Below are the code and all the weights of a small trained network. Each question names an input and a target symbol and asks about switching units off, where a switched-off unit gives its printed mean instead of its output.

import numpy as np


def w(rows, s, z=0):
    codes = np.array(rows[::2]) - 128.0
    scale = np.full(codes.shape[1], s)
    scale[-1] = z or s
    return codes * scale


def f(y):
    return np.maximum(y, 0)


def softmax(a):
    e = np.exp(a - a.max(-1, keepdims=True))
    return e / e.sum(-1, keepdims=True)


def log_softmax(a):
    a = a - a.max(-1, keepdims=True)
    return a - np.log(np.exp(a).sum(-1, keepdims=True))


def net(x, mask):
    ids = ['βδεζηθλμξπτφψω'.index(c) for c in x.split()]
    T = len(ids)
    res = E[ids] + P[:T]
    q, k, v = (res @ M[0].T for M in (Q, K, V))
    z = softmax(np.where(np.tri(T) > 0, q @ k.T / 4**0.5, -1e9)) @ v
    res = res + np.where(mask[0], z, O[0][:, -1]) @ O[0][:, :-1]
    y = f(res @ A[0][:, :-1].T + A[0][:, -1])
    res = res + np.where(mask[1:9], y, B[0][:, -1]) @ B[0][:, :-1]
    return log_softmax(res[-1] @ U[:, :-1].T + U[:, -1])


Q, K, V, O, A, B = {}, {}, {}, {}, {}, {}
E = w([
[89,193,86,120,86],'β',
[191,92,124,207,38],'δ',
[58,134,64,199,118],'ε',
[157,172,114,52,188],'ζ',
[84,225,196,150,37],'η',
[98,161,178,111,205],'θ',
[187,238,206,143,177],'λ',
[67,129,180,107,120],'μ',
[134,232,64,141,134],'ξ',
[61,55,150,203,125],'π',
[86,153,72,137,102],'τ',
[142,197,67,157,162],'φ',
[66,169,195,81,158],'ψ',
[204,161,102,129,6],'ω',
],0.018)
P = w([
[10,26,65,33,41],'0',
[165,121,143,145,162],'1',
[159,127,153,151,173],'2',
[149,131,151,155,170],'3',
[147,136,148,162,163],'4',
[135,135,147,163,159],'5',
[132,140,148,167,163],'6',
[123,141,143,171,157],'7',
[113,141,142,173,150],'8',
[106,134,141,177,150],'9',
[104,144,140,180,150],'10',
[101,140,140,172,144],'11',
],0.011)
Q[0] = w([
[149,82,6,128,91],'h1',
[79,148,76,157,157],'h1',
[152,138,54,76,142],'h1',
[117,184,91,130,91],'h1',
],0.022)
K[0] = w([
[223,88,102,31,115],'h1',
[53,82,122,33,96],'h1',
[215,107,95,9,180],'h1',
[113,121,111,85,55],'h1',
],0.016)
V[0] = w([
[105,9,142,192,145],'h1',
[88,148,212,77,107],'h1',
[165,110,207,148,111],'h1',
[131,121,138,150,34],'h1',
],0.016)
O[0] = w([
[85,109,191,212,180,255],'h1',
[166,179,201,7,132,151],'h1',
[188,39,168,117,152,116],'h1',
[192,72,179,161,47,213],'h1',
],0.014,0.013)
A[0] = w([
[182,72,184,114,65,145],'n1',
[121,160,26,14,107,142],'n2',
[124,174,50,150,193,254],'n3',
[145,182,65,107,92,145],'n4',
[159,164,63,142,56,131],'n5',
[107,250,179,115,132,74],'n6',
[54,139,82,120,177,141],'n7',
[126,180,90,215,111,180],'n8',
],0.011,0.0073)
B[0] = w([
[99,238,105,150,137,251],'n1',
[243,135,129,225,253,227],'n2',
[139,125,127,192,10,175],'n3',
[161,55,110,94,164,203],'n4',
[79,15,162,71,118,215],'n5',
[22,94,127,109,218,214],'n6',
[81,239,41,148,50,173],'n7',
[135,60,134,113,64,245],'n8',
],0.007,0.02)
U = w([
[149,2,141,33,155,73],'β',
[214,175,116,200,102,2],'δ',
[80,212,86,151,100,172],'ε',
[147,152,46,169,182,48],'ζ',
[189,167,184,98,126,175],'η',
[84,208,75,139,163,130],'θ',
[210,104,113,117,161,181],'λ',
[52,141,138,38,136,208],'μ',
[169,65,60,126,147,102],'ξ',
[110,122,157,147,163,127],'π',
[65,76,98,55,125,158],'τ',
[119,124,31,141,122,91],'φ',
[117,106,108,81,198,76],'ψ',
[187,67,168,68,62,170],'ω',
],0.0075,0.007)

Each question gives the input, a string of symbols that net reads in full, and the target symbol t.
The units are the heads (4 rows each of Q, K, V and O) and the neurons (one row each of A and B). Each row of codes is followed by its name. A weight is (code - 128) times the scale printed after its matrix; where a second scale follows, it is the last column's (O, A, B and U).
mask holds one flag per unit, heads first, then neurons. A switched-off unit (its flag False) gives its mean, the last column of its rows in O or B, instead of its output. The means were averaged over made-up inputs and are rounded, as every weight is.
A unit's drop is (log p(t) with every unit on - log p(t) with that unit switched off) / (log p(t) with every unit on - log p(t) with every unit switched off).
The circuit of an input: a set's keep is (log p(t) with only the set's units on - log p(t) with every unit switched off) / (log p(t) with every unit on - log p(t) with every unit switched off). Starting from all 9 units, units are removed one at a time, each time the one whose removal leaves the highest keep (on an exact tie, the one counted first), for as long as the keep stays at least 0.8.
circuit, biggest first: the units of the circuit, biggest drop first
k most important neurons: the k neurons with the biggest drops, biggest first
drop when u is switched off: that unit's drop, to one decimal
input ζ δ ξ ε ψ π β, target ζ: 3 most important neurons : n2; n7; n4
input λ π β β δ ε φ ε, target λ: circuit, biggest first : h1; n2
input φ β ψ β, target φ: 4 most important neurons : n7; n2; n3; n4
input θ ε ξ δ β μ β μ, target ε: circuit, biggest first : h1; n7
input ψ ω ω ξ π μ ω μ τ μ φ, target ψ: most important neuron : n6
input ζ π λ ε ζ β ω ω η β ξ, target ζ: circuit, biggest first : n2; h1
input ξ μ β ω π π ε β ω ψ μ, target ε: circuit, biggest first : h1; n7; n2
input μ λ τ ψ ζ β ξ ψ, target ψ: 2 most important neurons : n2; n6
input β τ π ξ, target β: circuit, biggest first : h1; n5; n4; n1
input η ξ β λ, target η: circuit, biggest first : h1; n1
input ξ π ξ, target ξ: 4 most important neurons : n2; n5; n4; n3
input φ δ ω δ π π β β π β φ, target φ: 2 most important neurons : n7; n4
input τ ξ ω λ ω τ π ξ, target τ: 2 most important neurons : n6; n5
input β π η β μ μ φ τ μ, target η: drop when n6 is switched off : 0.2
input θ π π β π π φ θ π β, target θ: drop when n4 is switched off : 0.0
input ω π η ξ δ β, target ω: drop when n5 is switched off : 0.3
input δ μ φ ψ β τ, target δ: most important neuron : n1
